A =
[[48, 26, 38, 70, 47, 48, 36, 30],
 [43, 20, 37, 78, 49, 49, 36, 26],
 [45, 32, 41, 64, 47, 48, 41, 36],
 [58, 35, 41, 57, 48, 49, 34, 35],
 [45, 67, 55, 26, 46, 45, 58, 63],
 [81, 36, 40, 51, 50, 53, 20, 33]]
Indices start at 0.
row 0 col 0 -> 48
row 1 col 0 -> 43
row 4 col 2 -> 55
row 1 col 6 -> 36
row 4 col 6 -> 58
row 2 col 7 -> 36
row 4 col 4 -> 46
row 0 col 4 -> 47
row 2 col 6 -> 41
row 3 col 6 -> 34
row 5 col 6 -> 20
row 3 col 0 -> 58
row 4 col 1 -> 67
row 0 col 1 -> 26
row 0 col 6 -> 36
row 1 col 7 -> 26
row 1 col 5 -> 49
row 2 col 2 -> 41
row 1 col 1 -> 20
row 2 col 0 -> 45
row 1 col 3 -> 78
row 0 col 5 -> 48
row 4 col 7 -> 63

M = array([ -5,  19, -41, -13,  40, -12, -19,   1, -26])
M[-9] -> -5
M[-5] -> 40
M[-1] -> -26
M[1] -> 19
M[-6] -> -13

data =
array([[  -9.015,   36.397,  -23.521,   39.966,  -66.949,   -5.635,
         -83.363,  -36.642,  -59.609,   24.521,  131.796,   77.748,
          -7.814,  -82.172],
       [ -62.929,    5.227,   16.530,  -10.875,   38.591,  -43.148,
         -21.849, -108.719,  -18.020,  107.540,  285.594,   93.123,
         140.818,  -52.475],
       [  51.699, -124.421,    0.219, -127.297,  100.507,  -47.789,
         -97.104,   -4.908,   64.937,  -63.003, -225.722, -173.874,
          16.114,  101.991],
       [ -19.873, -105.634,  -11.016,  -76.186,   86.560,  -53.524,
         -16.952,  -34.913,   17.785,    3.223,  -33.577,  -81.374,
          94.905,   30.463],
       [ -37.433,  142.317,   27.552,   16.365, -130.013,   30.543,
         -22.899,  -33.568,   -3.902,  -29.306,   21.673,   67.346,
        -190.986,  -29.400],
       [-103.880,   61.430,   12.933,  -37.438,  -85.639,   21.322,
         -88.717,   13.643,   28.650,  -98.022, -198.604,  -59.984,
        -213.573,   36.296],
       [-129.735, -194.681,  -60.929,  -57.213,  120.406,  -74.236,
         -26.637,  -13.767,  -28.729,   15.630,  -15.809,  -98.572,
         201.792,   -6.667],
       [  23.600,  179.858,   24.895,   56.151, -163.348,   35.772,
          -5.003,  -49.077,  -33.778,    3.023,  135.321,  136.328,
        -177.826,  -76.842],
       [ -13.721, -146.041,  -25.883, -112.245,   82.252,  -42.494,
          11.879,   27.102,   42.093,  -88.426, -284.252, -193.004,
          -0.855,   87.207],
       [ -63.662, -153.591,    3.246, -106.099,  171.156,  -85.699,
         -56.387,  -79.984,   33.945,   63.707,   74.619,  -76.265,
         229.618,   41.614],
       [ -53.538,   87.200,  -40.750,   94.905, -143.704,   16.256,
         -13.102,  -17.403, -101.122,   13.727,  157.186,  129.682,
         -68.443, -132.778],
       [ -30.079, -115.810,  -45.714,  -51.452,   40.119,  -36.553,
          73.171,   18.213,  -11.028,  -52.322, -149.694, -110.949,
          27.745,   17.242],
       [ -66.325,   25.956,  -20.822,   -4.863,  -83.023,   10.619,
          30.981,   20.692,  -16.318,  -76.357, -136.340,  -36.247,
        -143.261,   -9.314],
       [ -23.011,   70.255,   42.148,  -13.752,   -7.194,  -21.304,
          18.011, -106.448,    6.034,   78.848,  233.076,   96.608,
          32.958,  -32.617],
       [  32.316,  128.364,   22.133,   15.764, -122.509,   25.812,
        -104.772,  -29.997,   -8.175,  -29.289,   14.839,   59.035,
        -174.886,  -29.481]])
data[0, -14]	-9.015
data[-2]	[-23.011, 70.255, 42.148, -13.752, -7.194, -21.304, 18.011, -106.448, 6.034, 78.848, 233.076, 96.608, 32.958, -32.617]
data[-7, 12]	-0.855
data[3, -2]	94.905
data[12, -5]	-76.357
data[1, 8]	-18.020
data[4, -11]	16.365
data[-6, -1]	41.614
data[3, 1]	-105.634
data[7, 3]	56.151
data[1, -10]	38.591
data[-7, 7]	27.102
data[-7]	[-13.721, -146.041, -25.883, -112.245, 82.252, -42.494, 11.879, 27.102, 42.093, -88.426, -284.252, -193.004, -0.855, 87.207]
data[-15, 2]	-23.521
data[0, 8]	-59.609
data[3, -12]	-11.016
data[5, -1]	36.296
data[:, 8]	[-59.609, -18.020, 64.937, 17.785, -3.902, 28.650, -28.729, -33.778, 42.093, 33.945, -101.122, -11.028, -16.318, 6.034, -8.175]
data[-6, -3]	-76.265
data[-10, -10]	-85.639
data[-12]	[-19.873, -105.634, -11.016, -76.186, 86.560, -53.524, -16.952, -34.913, 17.785, 3.223, -33.577, -81.374, 94.905, 30.463]
data[11, -5]	-52.322
data[1, -8]	-21.849
data[4, 0]	-37.433
data[6, 8]	-28.729
data[5, -3]	-59.984
data[-7, 11]	-193.004
data[13, -2]	32.958
data[6, 1]	-194.681
data[11, -13]	-115.810
data[3, -9]	-53.524
data[-11, -3]	67.346
data[-5, -13]	87.200
data[-1, -4]	14.839
data[:, 1]	[36.397, 5.227, -124.421, -105.634, 142.317, 61.430, -194.681, 179.858, -146.041, -153.591, 87.200, -115.810, 25.956, 70.255, 128.364]
